Below is a small trained network, with its code and all its weights. Each question gives an input and a target symbol and asks what happens when units are switched off, that is, made to give their printed mean instead of their output.

import numpy as np


def w(rows, s, z=0):
    codes = np.array(rows[::2]) - 128.0
    scale = np.full(codes.shape[1], s)
    scale[-1] = z or s
    return codes * scale


def norm(h):
    return h / np.sqrt((h * h).mean(-1, keepdims=True) + 1e-5)


def f(y):
    return np.maximum(y, 0)


def softmax(a):
    e = np.exp(a - a.max(-1, keepdims=True))
    return e / e.sum(-1, keepdims=True)


def log_softmax(a):
    a = a - a.max(-1, keepdims=True)
    return a - np.log(np.exp(a).sum(-1, keepdims=True))


def net(x, mask):
    ids = ['ΛΠΦαβγεημτψ'.index(c) for c in x.split()]
    T = len(ids)
    res = E[ids] + P[:T]
    u = 0
    for l in range(3):
        q, k, v = (norm(res) @ M[l].T for M in (Q, K, V))
        z = softmax(np.where(np.tri(T) > 0, q @ k.T / 2**0.5, -1e9)) @ v
        res = res + np.where(mask[u], z, O[l][:, -1]) @ O[l][:, :-1]
        u += 1
        y = f(norm(res) @ A[l][:, :-1].T + A[l][:, -1])
        res = res + np.where(mask[u : u + 4], y, B[l][:, -1]) @ B[l][:, :-1]
        u += 4
    return log_softmax(norm(res)[-1] @ U[:, :-1].T + U[:, -1])


Q, K, V, O, A, B = {}, {}, {}, {}, {}, {}
E = w([
[118,98,165,129,123,127],'Λ',
[96,155,131,171,124,123],'Π',
[70,43,50,134,150,197],'Φ',
[97,110,150,117,125,99],'α',
[165,117,82,72,161,98],'β',
[83,100,205,123,137,142],'γ',
[104,138,90,167,107,96],'ε',
[189,103,142,156,213,111],'η',
[123,168,118,84,156,153],'μ',
[84,118,91,95,144,162],'τ',
[184,75,139,253,198,153],'ψ',
],0.028)
P = w([
[49,78,147,147,253,39],'0',
[91,91,128,132,213,92],'1',
[115,110,119,129,171,122],'2',
[135,113,131,121,125,155],'3',
[160,122,137,114,72,170],'4',
[156,122,139,100,52,204],'5',
[161,123,139,82,6,228],'6',
],0.011)
Q[0] = w([
[151,154,215,101,182,70],'L0H1',
[14,128,40,206,2,84],'L0H1',
],0.0097)
K[0] = w([
[131,127,172,180,221,2],'L0H1',
[58,212,100,11,4,188],'L0H1',
],0.0071)
V[0] = w([
[120,120,137,3,175,68],'L0H1',
[109,8,83,80,60,114],'L0H1',
],0.006)
O[0] = w([
[211,151,161,170,189,254,253],'L0H1',
[51,128,171,175,120,161,196],'L0H1',
],0.0077,0.00053)
A[0] = w([
[145,107,254,127,121,74,189],'L0N1',
[98,98,114,233,110,131,230],'L0N2',
[135,169,106,169,88,117,4],'L0N3',
[158,210,242,102,171,193,127],'L0N4',
],0.012,0.0019)
B[0] = w([
[2,230,90,245,133,160,199],'L0N1',
[168,153,184,22,142,104,255],'L0N2',
[82,155,117,14,171,176,162],'L0N3',
[156,132,105,49,94,108,230],'L0N4',
],0.0098,0.0075)
Q[1] = w([
[72,48,76,138,113,212],'L1H1',
[94,115,129,254,146,161],'L1H1',
],0.0089)
K[1] = w([
[41,123,59,49,157,147],'L1H1',
[30,127,65,105,254,81],'L1H1',
],0.0069)
V[1] = w([
[133,59,217,198,254,121],'L1H1',
[227,132,177,195,154,154],'L1H1',
],0.0057)
O[1] = w([
[104,88,113,115,1,167,217],'L1H1',
[61,131,45,81,51,169,3],'L1H1',
],0.011,0.0022)
A[1] = w([
[126,120,149,222,190,154,203],'L1N1',
[140,71,49,101,139,252,3],'L1N2',
[35,208,152,135,113,83,19],'L1N3',
[133,151,159,145,175,140,79],'L1N4',
],0.013,0.0028)
B[1] = w([
[42,119,73,146,116,205,232],'L1N1',
[176,174,184,169,67,121,255],'L1N2',
[239,4,195,205,136,116,252],'L1N3',
[64,139,138,107,48,126,179],'L1N4',
],0.012,0.0065)
Q[2] = w([
[143,249,90,196,244,84],'L2H1',
[89,160,123,254,113,11],'L2H1',
],0.008)
K[2] = w([
[122,118,234,122,168,117],'L2H1',
[176,11,89,174,166,51],'L2H1',
],0.013)
V[2] = w([
[249,85,48,60,170,194],'L2H1',
[91,254,84,183,129,178],'L2H1',
],0.0077)
O[2] = w([
[121,97,55,137,160,207,196],'L2H1',
[45,215,2,253,124,20,5],'L2H1',
],0.009,0.00012)
A[2] = w([
[14,129,35,194,94,244,187],'L2N1',
[140,198,156,88,205,214,3],'L2N2',
[102,81,156,230,128,210,162],'L2N3',
[150,153,94,97,84,144,50],'L2N4',
],0.011,0.0047)
B[2] = w([
[87,22,253,157,196,150,237],'L2N1',
[133,148,15,106,119,166,175],'L2N2',
[47,231,179,173,151,179,251],'L2N3',
[51,57,115,98,132,92,145],'L2N4',
],0.013,0.011)
U = w([
[30,105,145,151,203,141,231],'Λ',
[175,218,170,140,41,153,86],'Π',
[207,139,122,121,57,142,81],'Φ',
[149,69,60,169,99,3,239],'α',
[222,45,180,52,179,55,150],'β',
[144,95,124,104,124,99,42],'γ',
[150,114,120,102,119,89,25],'ε',
[105,140,44,31,189,136,252],'η',
[123,104,118,98,123,97,4],'μ',
[110,247,161,69,161,3,54],'τ',
[53,35,112,31,2,128,38],'ψ',
],0.0074,0.003)

Each question gives the input, a string of symbols that net reads in full, and the target symbol t.
The units are the heads (2 rows each of Q, K, V and O) and the neurons (one row each of A and B). Each row of codes is followed by its name. A weight is (code - 128) times the scale printed after its matrix; where a second scale follows, it is the last column's (O, A, B and U).
mask holds one flag per unit, layer by layer, with each layer's heads first. A switched-off unit (its flag False) gives its mean, the last column of its rows in O or B, instead of its output. The means were averaged over made-up inputs and are rounded, as every weight is.
A unit's drop is (log p(t) with every unit on - log p(t) with that unit switched off) / (log p(t) with every unit on - log p(t) with every unit switched off).
The circuit of an input: a set's keep is (log p(t) with only the set's units on - log p(t) with every unit switched off) / (log p(t) with every unit on - log p(t) with every unit switched off). Starting from the 12 units with the biggest drops (on a tie, the unit counted first), units are removed one at a time, each time the one whose removal leaves the highest keep (on an exact tie, the one counted first), for as long as the keep stays at least 0.8.
units of the circuit, in order: the units of the circuit, biggest drop first
unit that matters most: the unit with the biggest drop
k most important neurons: the k neurons with the biggest drops, biggest first
top k neurons in layer l: the k neurons of layer l with the biggest drops, biggest first
input τ ψ ε μ, target ψ: unit that matters most -> L1H1
input ε ψ τ μ ε ε ψ, target Π: 3 most important neurons -> (L0N2; L1N1; L0N1)
input η Φ γ α ψ ψ, target Π: units of the circuit, in order -> (L1H1; L0N2; L1N2; L2N1)
input η α ψ ε Φ μ β, target η: units of the circuit, in order -> (L1N3; L2H1)
input ψ μ γ ε Φ Π, target β: units of the circuit, in order -> (L0H1; L2N3; L0N1; L1H1)
input ε μ μ β μ τ μ, target τ: 4 most important neurons -> (L1N3; L0N4; L0N2; L1N2)
input η μ Π ε η, target Π: units of the circuit, in order -> (L1H1; L2N1)
input τ ε α τ, target Π: 2 most important neurons -> (L1N2; L0N1)
input μ ψ Φ ε ε μ β, target η: units of the circuit, in order -> (L2N1; L1H1; L1N2)
input ε γ Φ η η η ε, target α: 4 most important neurons -> (L1N3; L1N1; L0N1; L2N3)
input η ε ε, target α: 2 most important neurons -> (L0N2; L0N3)
input α η τ μ, target τ: top 2 neurons in layer 0 -> (L0N2; L0N1)
input Π μ β Π, target η: top 2 neurons in layer 1 -> (L1N3; L1N2)
input ε ε β, target β: units of the circuit, in order -> (L2N3)
input τ Λ Φ α γ α τ, target Π: units of the circuit, in order -> (L1N2; L1N1; L2N1)
input α α Φ μ μ η η, target Π: 3 most important neurons -> (L1N2; L0N2; L2N1)
input γ η Φ Π, target α: top 2 neurons in layer 2 -> (L2N3; L2N1)
input α ψ Λ ψ η ε Π, target α: 3 most important neurons -> (L1N3; L0N1; L0N4)
input ε μ μ ψ ε β, target ψ: 3 most important neurons -> (L0N3; L1N3; L2N4)
input μ μ ε ψ η μ, target ψ: unit that matters most -> L2N3
input Λ Φ α Λ τ α ε, target τ: 4 most important neurons -> (L0N2; L0N1; L0N3; L2N1)
input η Π τ α η ε β, target α: top 2 neurons in layer 2 -> (L2N3; L2N4)
input η γ ε ψ η Π, target ψ: top 2 neurons in layer 0 -> (L0N3; L0N1)
input β Φ τ β μ Λ Φ, target Π: 2 most important neurons -> (L1N2; L1N1)
input ε τ ε, target τ: 2 most important neurons -> (L0N2; L1N3)
input ψ μ Λ μ η μ, target η: top 2 neurons in layer 0 -> (L0N1; L0N2)
